Here is a tiny trained network, its code and every weight. The questions are about switching its units off for an input and a target symbol, where a switched-off unit gives its printed mean instead of its output.

import numpy as np


def w(rows, s, z=0):
    codes = np.array(rows[::2]) - 128.0
    scale = np.full(codes.shape[1], s)
    scale[-1] = z or s
    return codes * scale


def f(y):
    return y / 2 * (1 + np.tanh(0.7978845608 * (y + 0.044715 * y**3)))


def softmax(a):
    e = np.exp(a - a.max(-1, keepdims=True))
    return e / e.sum(-1, keepdims=True)


def log_softmax(a):
    a = a - a.max(-1, keepdims=True)
    return a - np.log(np.exp(a).sum(-1, keepdims=True))


def net(x, mask):
    ids = ['ΔΞΦΩαβζηθλμπστψ'.index(c) for c in x.split()]
    T = len(ids)
    res = E[ids] + P[:T]
    q, k, v = (res @ M[0].T for M in (Q, K, V))
    z = softmax(np.where(np.tri(T) > 0, q @ k.T / 2**0.5, -1e9)) @ v
    res = res + np.where(mask[0], z, O[0][:, -1]) @ O[0][:, :-1]
    y = f(res @ A[0][:, :-1].T + A[0][:, -1])
    res = res + np.where(mask[1:9], y, B[0][:, -1]) @ B[0][:, :-1]
    return log_softmax(res[-1] @ U[:, :-1].T + U[:, -1])


Q, K, V, O, A, B = {}, {}, {}, {}, {}, {}
E = w([
[24,160,5],'Δ',
[91,165,88],'Ξ',
[130,147,132],'Φ',
[176,159,39],'Ω',
[168,157,122],'α',
[154,157,129],'β',
[179,161,118],'ζ',
[31,202,139],'η',
[154,156,126],'θ',
[196,204,129],'λ',
[165,199,142],'μ',
[154,156,125],'π',
[169,165,123],'σ',
[119,57,33],'τ',
[151,157,130],'ψ',
],0.018)
P = w([
[143,123,139],'0',
[147,137,117],'1',
[150,149,102],'2',
[152,158,90],'3',
[155,166,78],'4',
[159,172,67],'5',
[157,176,57],'6',
[156,183,50],'7',
[159,187,42],'8',
[158,192,32],'9',
[161,197,23],'10',
[157,197,17],'11',
[168,196,3],'12',
],0.014)
Q[0] = w([
[76,6,232],'h0',
[99,107,170],'h0',
],0.023)
K[0] = w([
[195,76,219],'h0',
[154,133,252],'h0',
],0.014)
V[0] = w([
[64,250,254],'h0',
[11,52,53],'h0',
],0.0089)
O[0] = w([
[60,188,31,9],'h0',
[66,152,252,227],'h0',
],0.014,0.013)
A[0] = w([
[190,128,167,254],'n0',
[150,155,117,243],'n1',
[167,79,164,35],'n2',
[53,191,120,57],'n3',
[163,184,136,237],'n4',
[127,199,127,201],'n5',
[140,118,9,83],'n6',
[197,111,97,101],'n7',
],0.012,0.0092)
B[0] = w([
[136,81,81,251],'n0',
[85,62,81,162],'n1',
[111,254,154,177],'n2',
[191,139,129,146],'n3',
[80,82,117,192],'n4',
[66,136,46,164],'n5',
[206,252,212,147],'n6',
[178,105,82,152],'n7',
],0.008,0.027)
U = w([
[62,129,171,156],'Δ',
[75,48,94,230],'Ξ',
[140,124,128,225],'Φ',
[169,2,117,194],'Ω',
[190,136,128,75],'α',
[180,146,128,85],'β',
[201,135,128,70],'ζ',
[121,206,122,104],'η',
[181,139,123,85],'θ',
[212,192,148,2],'λ',
[188,201,150,23],'μ',
[181,141,128,84],'π',
[195,149,129,84],'σ',
[215,120,201,160],'τ',
[178,144,127,82],'ψ',
],0.0097,0.0071)

Each question gives the input, a string of symbols that net reads in full, and the target symbol t.
The units are the heads (2 rows each of Q, K, V and O) and the neurons (one row each of A and B). Each row of codes is followed by its name. A weight is (code - 128) times the scale printed after its matrix; where a second scale follows, it is the last column's (O, A, B and U).
mask holds one flag per unit, heads first, then neurons. A switched-off unit (its flag False) gives its mean, the last column of its rows in O or B, instead of its output. The means were averaged over made-up inputs and are rounded, as every weight is.
A unit's drop is (log p(t) with every unit on - log p(t) with that unit switched off) / (log p(t) with every unit on - log p(t) with every unit switched off).
The circuit of an input: a set's keep is (log p(t) with only the set's units on - log p(t) with every unit switched off) / (log p(t) with every unit on - log p(t) with every unit switched off). Starting from all 9 units, units are removed one at a time, each time the one whose removal leaves the highest keep (on an exact tie, the one counted first), for as long as the keep stays at least 0.8.
circuit, biggest first: the units of the circuit, biggest drop first
top k neurons: the k neurons with the biggest drops, biggest first
drop of u: that unit's drop, to one decimal
input Ξ τ Ω η ζ τ τ π, target τ: top neuron : n2
input τ τ τ λ ζ τ η α Ω π Ω σ ζ, target Ω: circuit, biggest first : h0, n6
input α Ω τ Ξ, target Ξ: circuit, biggest first : h0, n6
input σ Ω β, target Ω: circuit, biggest first : h0, n6
input σ σ Ω τ Ξ Ω τ σ, target τ: top 2 neurons : n2, n5
input λ λ Ξ ψ η ζ, target η: top 2 neurons : n6, n5
input Ω τ σ Φ Δ ζ ψ Φ τ τ ζ λ Ω, target Ξ: top 3 neurons : n2, n6, n5
input β Ξ τ θ ζ Φ π λ λ Φ μ η α, target η: top 2 neurons : n6, n5
input β Ω τ σ μ Ω ζ π τ β η θ, target η: top 3 neurons : n6, n5, n0
input Ξ α Φ, target Ξ: top 2 neurons : n2, n6
input λ Δ λ Δ τ τ Ω λ σ μ ψ Δ ζ, target Δ: drop of n2 : 0.0
input σ Ω β τ τ Ω β μ Ξ θ ψ Φ σ, target Ξ: drop of n5 : 0.1
input π Φ τ θ, target τ: drop of h0 : 1.3
input η τ λ Δ Ξ Ω, target Δ: drop of h0 : 1.1
